[[ 73  54 -27 -43]
 [ 45  40  30   4]]
=>
[[-43   4]
 [-27  30]
 [ 54  40]
 [ 73  45]]

[[-27 -22 -17  41 -40 -49  12 -14 -27 -22  42]
 [ 11 -49 -49  57 -33 -54 -34 -44 -47   8  -6]
 [  1  32  29 -78  39  56  13  27  41  -1 -19]
 [ 57 -28 -36   1  15   7 -69 -40 -20  54 -45]
 [ -4  36  36 -80  38  55  17  32  41  -3 -20]
 [ 37  21  11 -38  40  42 -21   7  30  35 -45]]
=>
[[ 42  -6 -19 -45 -20 -45]
 [-22   8  -1  54  -3  35]
 [-27 -47  41 -20  41  30]
 [-14 -44  27 -40  32   7]
 [ 12 -34  13 -69  17 -21]
 [-49 -54  56   7  55  42]
 [-40 -33  39  15  38  40]
 [ 41  57 -78   1 -80 -38]
 [-17 -49  29 -36  36  11]
 [-22 -49  32 -28  36  21]
 [-27  11   1  57  -4  37]]

[[ 60 -28 -57   3 -14]
 [ 65 -18 -29  -9 -29]
 [-65  30  53   1  13]
 [ -2  29  18 -56 -40]
 [-68  30  56  -7  11]]
=>
[[-14 -29  13 -40  11]
 [  3  -9   1 -56  -7]
 [-57 -29  53  18  56]
 [-28 -18  30  29  30]
 [ 60  65 -65  -2 -68]]

[[-40  20  46 -48  21]
 [ -4 -14 -11   4 -28]
 [-31  24  -9   7 -40]
 [ 26  11  48 -34  87]
 [  2 -54 -27   7  17]
 [ 19  32  24  53 -21]
 [ 40  10 -21 -27  54]
 [ 30  -2  51   3  16]
 [ 23 -47 -58  44 -24]
 [ 41 -22 -56 -17 -16]
 [-29  45  42  23  14]
 [ 31  41 -53  29  23]]
=>
[[ 21 -28 -40  87  17 -21  54  16 -24 -16  14  23]
 [-48   4   7 -34   7  53 -27   3  44 -17  23  29]
 [ 46 -11  -9  48 -27  24 -21  51 -58 -56  42 -53]
 [ 20 -14  24  11 -54  32  10  -2 -47 -22  45  41]
 [-40  -4 -31  26   2  19  40  30  23  41 -29  31]]

[[-15 -17 -46 -37 -42 -17   6  -4 -25]
 [ 84 -32 -35 -47 -42 -11   8  92  68]
 [-12 -12 -47 -38 -42 -20  14  -2 -50]
 [-27 -36  77 -10 -43   0   2  69  10]
 [ 12  39 -19 -37 -43 -41  94  13 -12]]
=>
[[-25  68 -50  10 -12]
 [ -4  92  -2  69  13]
 [  6   8  14   2  94]
 [-17 -11 -20   0 -41]
 [-42 -42 -42 -43 -43]
 [-37 -47 -38 -10 -37]
 [-46 -35 -47  77 -19]
 [-17 -32 -12 -36  39]
 [-15  84 -12 -27  12]]

[[-68 -23 -75   1 -37 -17  17  30  11 -34  36  35  24  83]
 [  1 -39 -44  58 -11 -82  30  22 -25  25  78  53 -37 -41]]
=>
[[ 83 -41]
 [ 24 -37]
 [ 35  53]
 [ 36  78]
 [-34  25]
 [ 11 -25]
 [ 30  22]
 [ 17  30]
 [-17 -82]
 [-37 -11]
 [  1  58]
 [-75 -44]
 [-23 -39]
 [-68   1]]
---
[[ 11 -26 -37   1  -1   4   4 -48  28 -14  -2]
 [  5  11 -71 -19   0   8   9  32  -3  -6  -8]
 [  2  -4  15  -2 -11   9   7  -2 -22   4   2]
 [  2  15  46  15  11 -14  13  11 -16  24  -9]
 [ -2  13  29  22  10  14  -1   2 -32  -8 -34]
 [  5  -8  -8  12  -3 -10  23   2 -11  -1   5]
 [ -1  -3 -25  -2   2  -3 -20   3  39   1 -21]]
=>
[[ -1  -3 -25  -2   2  -3 -20   3  39   1 -21]
 [  5  -8  -8  12  -3 -10  23   2 -11  -1   5]
 [ -2  13  29  22  10  14  -1   2 -32  -8 -34]
 [  2  15  46  15  11 -14  13  11 -16  24  -9]
 [  2  -4  15  -2 -11   9   7  -2 -22   4   2]
 [  5  11 -71 -19   0   8   9  32  -3  -6  -8]
 [ 11 -26 -37   1  -1   4   4 -48  28 -14  -2]]

[[ 32 -64  23 -49  21  -8  32   2  31 -56]
 [ 19   3  -7 -48 -19   0  27  48  39  -2]
 [ 22 -28  18 -23  86  34  20  38  68  59]
 [-37  -2 -55  46 -85   3   2   4  37  41]]
=>
[[-37  -2 -55  46 -85   3   2   4  37  41]
 [ 22 -28  18 -23  86  34  20  38  68  59]
 [ 19   3  -7 -48 -19   0  27  48  39  -2]
 [ 32 -64  23 -49  21  -8  32   2  31 -56]]

[[ 26  40 -59  41  23  60]
 [ 24 -29  79  -5 -48 -88]
 [ 22  40 -63  39  26  65]]
=>
[[ 22  40 -63  39  26  65]
 [ 24 -29  79  -5 -48 -88]
 [ 26  40 -59  41  23  60]]

[[-15  65  69]
 [-56  75  65]
 [-67  68  81]
 [ 54 -70  -2]
 [ 51  54 -38]
 [-67  55  21]
 [-36  41 -75]]
=>
[[-36  41 -75]
 [-67  55  21]
 [ 51  54 -38]
 [ 54 -70  -2]
 [-67  68  81]
 [-56  75  65]
 [-15  65  69]]

[[ -4 -14]
 [  4  41]
 [  1  44]
 [-11  77]]
=>
[[-11  77]
 [  1  44]
 [  4  41]
 [ -4 -14]]

[[-25 -13 -17 -45]
 [ 12 -72 -27 -86]
 [ -2  41  25  69]
 [ 63 -77 -10 -48]
 [ -5  48  26  75]
 [ 34   4  16  38]
 [ 56 -78 -12 -53]
 [ 75 -63  -9 -44]]
=>
[[ 75 -63  -9 -44]
 [ 56 -78 -12 -53]
 [ 34   4  16  38]
 [ -5  48  26  75]
 [ 63 -77 -10 -48]
 [ -2  41  25  69]
 [ 12 -72 -27 -86]
 [-25 -13 -17 -45]]

[[-18   0]
 [-51  17]
 [-30 -24]
 [-43 -41]
 [-33 -15]
 [-24 -25]
 [-71 -54]
 [-63 -15]
 [-12 -41]]
=>
[[-12 -41]
 [-63 -15]
 [-71 -54]
 [-24 -25]
 [-33 -15]
 [-43 -41]
 [-30 -24]
 [-51  17]
 [-18   0]]

[[ 27 -15  28  46  37  21   2  29  41]
 [-77  16 -40 -15 -11 -46  13 -39 -15]
 [ 18 -25  23  25  13  27 -32  16  -3]]
=>
[[ 18 -25  23  25  13  27 -32  16  -3]
 [-77  16 -40 -15 -11 -46  13 -39 -15]
 [ 27 -15  28  46  37  21   2  29  41]]

[[-19 -49 -19  23  31  23 -19  25  23 -17]
 [  4 -49   3  21  28  20   4  22  20   5]
 [ -4  82  -4  40  51  37  -4  46  36  -3]
 [  1 -68   1   6  12   6   1   6   6   1]
 [-66  60 -66 -11 -16 -10 -66  -9 -11 -65]]
=>
[[-66  60 -66 -11 -16 -10 -66  -9 -11 -65]
 [  1 -68   1   6  12   6   1   6   6   1]
 [ -4  82  -4  40  51  37  -4  46  36  -3]
 [  4 -49   3  21  28  20   4  22  20   5]
 [-19 -49 -19  23  31  23 -19  25  23 -17]]
